[[124 142 121 115 134]
 [139 129 114 124 138]
 [144 141 121 115 131]
 [125 135 120 121 131]
 [132 112 119 116 135]
 [135 102 126 119 135]]
:
[[124 139 144 125 132 135]
 [142 129 141 135 112 102]
 [121 114 121 120 119 126]
 [115 124 115 121 116 119]
 [134 138 131 131 135 135]]

[[123 131 118 128 129 121 151 122 117 130 122 137 124 127]
 [131 132 134 118 116 125 124 133 133 124 132 113 118 134]
 [118 124 119 133 130 113 132 120 122 129 125 133 125 137]]
:
[[123 131 118]
 [131 132 124]
 [118 134 119]
 [128 118 133]
 [129 116 130]
 [121 125 113]
 [151 124 132]
 [122 133 120]
 [117 133 122]
 [130 124 129]
 [122 132 125]
 [137 113 133]
 [124 118 125]
 [127 134 137]]

[[120 132 141 128 135]
 [113 120 130 100 140]]
:
[[120 113]
 [132 120]
 [141 130]
 [128 100]
 [135 140]]

[[130 121 132]
 [130 126 126]
 [105 135 124]
 [134 123 135]
 [121 117 110]
 [104 100 106]
 [139 138 136]
 [116 113 121]
 [109 128 117]]
:
[[130 130 105 134 121 104 139 116 109]
 [121 126 135 123 117 100 138 113 128]
 [132 126 124 135 110 106 136 121 117]]

[[123 128 126 122 132 130 130 110 122 130 130 128]
 [122 128 128 118 126 119 127 148 127 120 123 128]
 [132 128 141 122 101 112 126 120 134 122 122 129]]
:
[[123 122 132]
 [128 128 128]
 [126 128 141]
 [122 118 122]
 [132 126 101]
 [130 119 112]
 [130 127 126]
 [110 148 120]
 [122 127 134]
 [130 120 122]
 [130 123 122]
 [128 128 129]]

[[154 107 105 154 120 122 127 132 118]
 [117 107 102 122 111 105 151 114 118]
 [118 154 150 111 112 135 107 130 122]
 [120 134 124 117 109 123 120 117 113]
 [146 124 101 142 139 133 129 124 139]
 [116 116 114 115 137 113 152 124 136]
 [126 130 115 120 133 124 139 123 141]
 [134 111 100 140 123 119 143 122 131]]
:
[[154 117 118 120 146 116 126 134]
 [107 107 154 134 124 116 130 111]
 [105 102 150 124 101 114 115 100]
 [154 122 111 117 142 115 120 140]
 [120 111 112 109 139 137 133 123]
 [122 105 135 123 133 113 124 119]
 [127 151 107 120 129 152 139 143]
 [132 114 130 117 124 124 123 122]
 [118 118 122 113 139 136 141 131]]

[[146 132 120 122 115 100 107 116 112 126 135]
 [109 116 120 128  98 102 119 148 131 135 136]]
:
[[146 109]
 [132 116]
 [120 120]
 [122 128]
 [115  98]
 [100 102]
 [107 119]
 [116 148]
 [112 131]
 [126 135]
 [135 136]]
---
[[155 121 109 117 134]
 [138 127 124 129 130]
 [125 130 120 123 128]
 [127 132 119 124 136]]
:
[[134 117 109 121 155]
 [130 129 124 127 138]
 [128 123 120 130 125]
 [136 124 119 132 127]]

[[109 144 119 141 158 124]
 [138 122 103 140 156 147]
 [141 127  99 138 139 135]
 [106 123 134 123 122 158]
 [114 112 149 129 119 134]
 [155 117 117 138 137 122]
 [104 135 111 148 157 124]
 [114 121 123 142 127 144]
 [138 146 127 139 128 117]
 [126 113 121 123 132 116]
 [109 133 118 145 137 148]]
:
[[124 158 141 119 144 109]
 [147 156 140 103 122 138]
 [135 139 138  99 127 141]
 [158 122 123 134 123 106]
 [134 119 129 149 112 114]
 [122 137 138 117 117 155]
 [124 157 148 111 135 104]
 [144 127 142 123 121 114]
 [117 128 139 127 146 138]
 [116 132 123 121 113 126]
 [148 137 145 118 133 109]]

[[132 147 133 139]
 [116 110 122 100]]
:
[[139 133 147 132]
 [100 122 110 116]]

[[127 123 103 118 133 123 143 124 120 120]
 [122 137 117 110 106 116 121 114 113 114]
 [118 125 146 149 144 142 124 142 148 139]]
:
[[120 120 124 143 123 133 118 103 123 127]
 [114 113 114 121 116 106 110 117 137 122]
 [139 148 142 124 142 144 149 146 125 118]]

[[117 133 153 110]
 [125 144 143 121]
 [120 139 152 112]
 [140 135 109 145]
 [137 127 108 143]
 [137 124 108 143]
 [137 117 105 143]
 [139 133 109 144]
 [124 143 144 120]
 [138 129 108 144]
 [119 136 152 111]]
:
[[110 153 133 117]
 [121 143 144 125]
 [112 152 139 120]
 [145 109 135 140]
 [143 108 127 137]
 [143 108 124 137]
 [143 105 117 137]
 [144 109 133 139]
 [120 144 143 124]
 [144 108 129 138]
 [111 152 136 119]]

[[129 128 108 108 144]
 [125 127 136 132 115]
 [128 133 142 144 122]
 [124 123 133 124 111]
 [130 131 111 114 145]
 [129 128 108 109 144]
 [128 126 105 104 147]]
:
[[144 108 108 128 129]
 [115 132 136 127 125]
 [122 144 142 133 128]
 [111 124 133 123 124]
 [145 114 111 131 130]
 [144 109 108 128 129]
 [147 104 105 126 128]]
